Here is a tiny trained network, its code and every weight. The questions are about switching its units off for an input and a class, where a switched-off unit gives its printed mean instead of its output.

import numpy as np


def w(rows, s, z=0):
    codes = np.array(rows[::2]) - 128.0
    scale = np.full(codes.shape[1], s)
    scale[-1] = z or s
    return codes * scale


def norm(h):
    return h / np.sqrt((h * h).mean(-1, keepdims=True) + 1e-5)


def f(y):
    return np.maximum(y, 0)


def log_softmax(a):
    a = a - a.max(-1, keepdims=True)
    return a - np.log(np.exp(a).sum(-1, keepdims=True))


def net(x, mask):
    res = np.array(x, float).reshape(1, 6) / 4 @ E
    u = 0
    for l in range(3):
        y = f(norm(res) @ A[l][:, :-1].T + A[l][:, -1])
        res = res + np.where(mask[u : u + 3], y, B[l][:, -1]) @ B[l][:, :-1]
        u += 3
    return log_softmax(norm(res)[-1] @ U[:, :-1].T + U[:, -1])


A, B = {}, {}
E = w([
[184,106,127,167,21,33],'x0',
[128,130,128,130,127,129],'x1',
[112,92,84,234,206,153],'x2',
[127,131,129,130,126,130],'x3',
[126,130,128,131,129,129],'x4',
[254,145,204,66,207,129],'x5',
],0.0084)
A[0] = w([
[108,142,98,81,154,227,207],'L0N0',
[3,161,141,59,119,143,3],'L0N1',
[62,138,250,106,91,127,191],'L0N2',
],0.011,0.0064)
B[0] = w([
[139,85,184,108,121,182,255],'L0N0',
[128,218,248,119,102,11,182],'L0N1',
[103,174,9,99,122,142,220],'L0N2',
],0.014,0.0068)
A[1] = w([
[89,190,138,61,134,101,2],'L1N0',
[254,166,123,74,101,185,37],'L1N1',
[150,148,183,29,210,215,92],'L1N2',
],0.008,0.0036)
B[1] = w([
[254,207,214,156,193,104,166],'L1N0',
[191,2,49,80,202,78,201],'L1N1',
[109,204,33,222,133,221,255],'L1N2',
],0.0087,0.0065)
A[2] = w([
[6,87,147,60,145,222,46],'L2N0',
[40,91,202,155,149,178,2],'L2N1',
[254,114,195,190,199,133,36],'L2N2',
],0.0097,0.0048)
B[2] = w([
[88,141,129,75,100,15,210],'L2N0',
[114,49,132,109,214,31,181],'L2N1',
[113,154,246,119,38,118,254],'L2N2',
],0.013,0.0038)
U = w([
[134,192,219,122,95,75,254],'0',
[144,169,61,81,185,191,112],'1',
[15,76,143,155,188,59,92],'2',
[122,84,194,180,189,212,127],'3',
[88,159,37,115,37,85,77],'4',
[220,69,74,73,123,63,73],'5',
[80,48,99,253,78,113,79],'6',
],0.022,0.0062)

Each question gives the input, the list of numbers given to net, and the class t.
The units are the neurons (one row each of A and B). Each row of codes is followed by its name. A weight is (code - 128) times the scale printed after its matrix; where a second scale follows, it is the last column's (A, B and U).
mask holds one flag per neuron, layer by layer. A switched-off neuron (its flag False) gives its mean, the last column of its row in B, instead of its output. The means were averaged over made-up inputs and are rounded, as every weight is.
A unit's drop is (log p(t) with every unit on - log p(t) with that unit switched off) / (log p(t) with every unit on - log p(t) with every unit switched off).
The circuit of an input: a set's keep is (log p(t) with only the set's units on - log p(t) with every unit switched off) / (log p(t) with every unit on - log p(t) with every unit switched off). Starting from all 9 units, units are removed one at a time, each time the one whose removal leaves the highest keep (on an exact tie, the one counted first), for as long as the keep stays at least 0.8.
circuit, biggest first: the units of the circuit, biggest drop first
k most important neurons: the k neurons with the biggest drops, biggest first
k most important neurons of layer l: the k neurons of layer l with the biggest drops, biggest first
drop of u: that unit's drop, to one decimal
input [4,8,-4,-5,5,2], class 5: 2 most important neurons	(L1N2; L1N1)
input [1,-1,-5,3,-4,0], class 4: circuit, biggest first	(L0N2)
input [8,-3,1,6,-6,-2], class 6: circuit, biggest first	(L0N2; L0N1)
input [-6,-3,6,-8,8,-1], class 2: 4 most important neurons	(L2N0; L2N1; L1N0; L0N2)
input [-2,8,1,4,4,3], class 3: 2 most important neurons	(L0N2; L1N2)
input [-1,-4,2,-3,-1,2], class 3: 2 most important neurons	(L1N2; L0N2)
input [0,8,2,7,6,-6], class 2: 2 most important neurons	(L0N2; L1N2)
input [-2,-1,1,-3,3,-2], class 2: circuit, biggest first	(L2N1; L0N2)
input [0,-3,-1,-5,2,8], class 1: 2 most important neurons	(L0N1; L1N2)
input [-5,-8,4,6,7,-2], class 2: 2 most important neurons	(L2N0; L2N1)
input [4,-8,-6,1,-3,8], class 5: 2 most important neurons	(L1N1; L0N1)
input [3,2,8,-4,6,8], class 0: 2 most important neurons	(L2N2; L0N0)
input [8,-7,2,-1,4,0], class 6: 2 most important neurons	(L0N1; L1N0)
input [-4,1,2,1,8,3], class 3: circuit, biggest first	(L0N0)
input [-3,0,-2,-1,-2,1], class 1: 2 most important neurons	(L0N2; L1N2)
input [2,-2,1,5,-3,-3], class 6: 2 most important neurons	(L0N0; L0N2)
input [8,-4,7,-8,-5,8], class 0: 2 most important neurons	(L2N2; L0N2)
input [2,2,-5,-1,1,2], class 5: 2 most important neurons of layer 1	(L1N2; L1N1)
input [-6,-7,4,-2,-7,0], class 2: 2 most important neurons of layer 0	(L0N2; L0N0)
input [-4,-3,5,7,4,-2], class 2: drop of L2N0	1.4
input [-1,-5,-8,0,-3,6], class 1: drop of L0N2	0.1
input [-1,-6,-4,-5,1,6], class 1: drop of L1N2	0.5
input [7,7,-1,4,-2,5], class 5: 2 most important neurons of layer 1	(L1N1; L1N0)
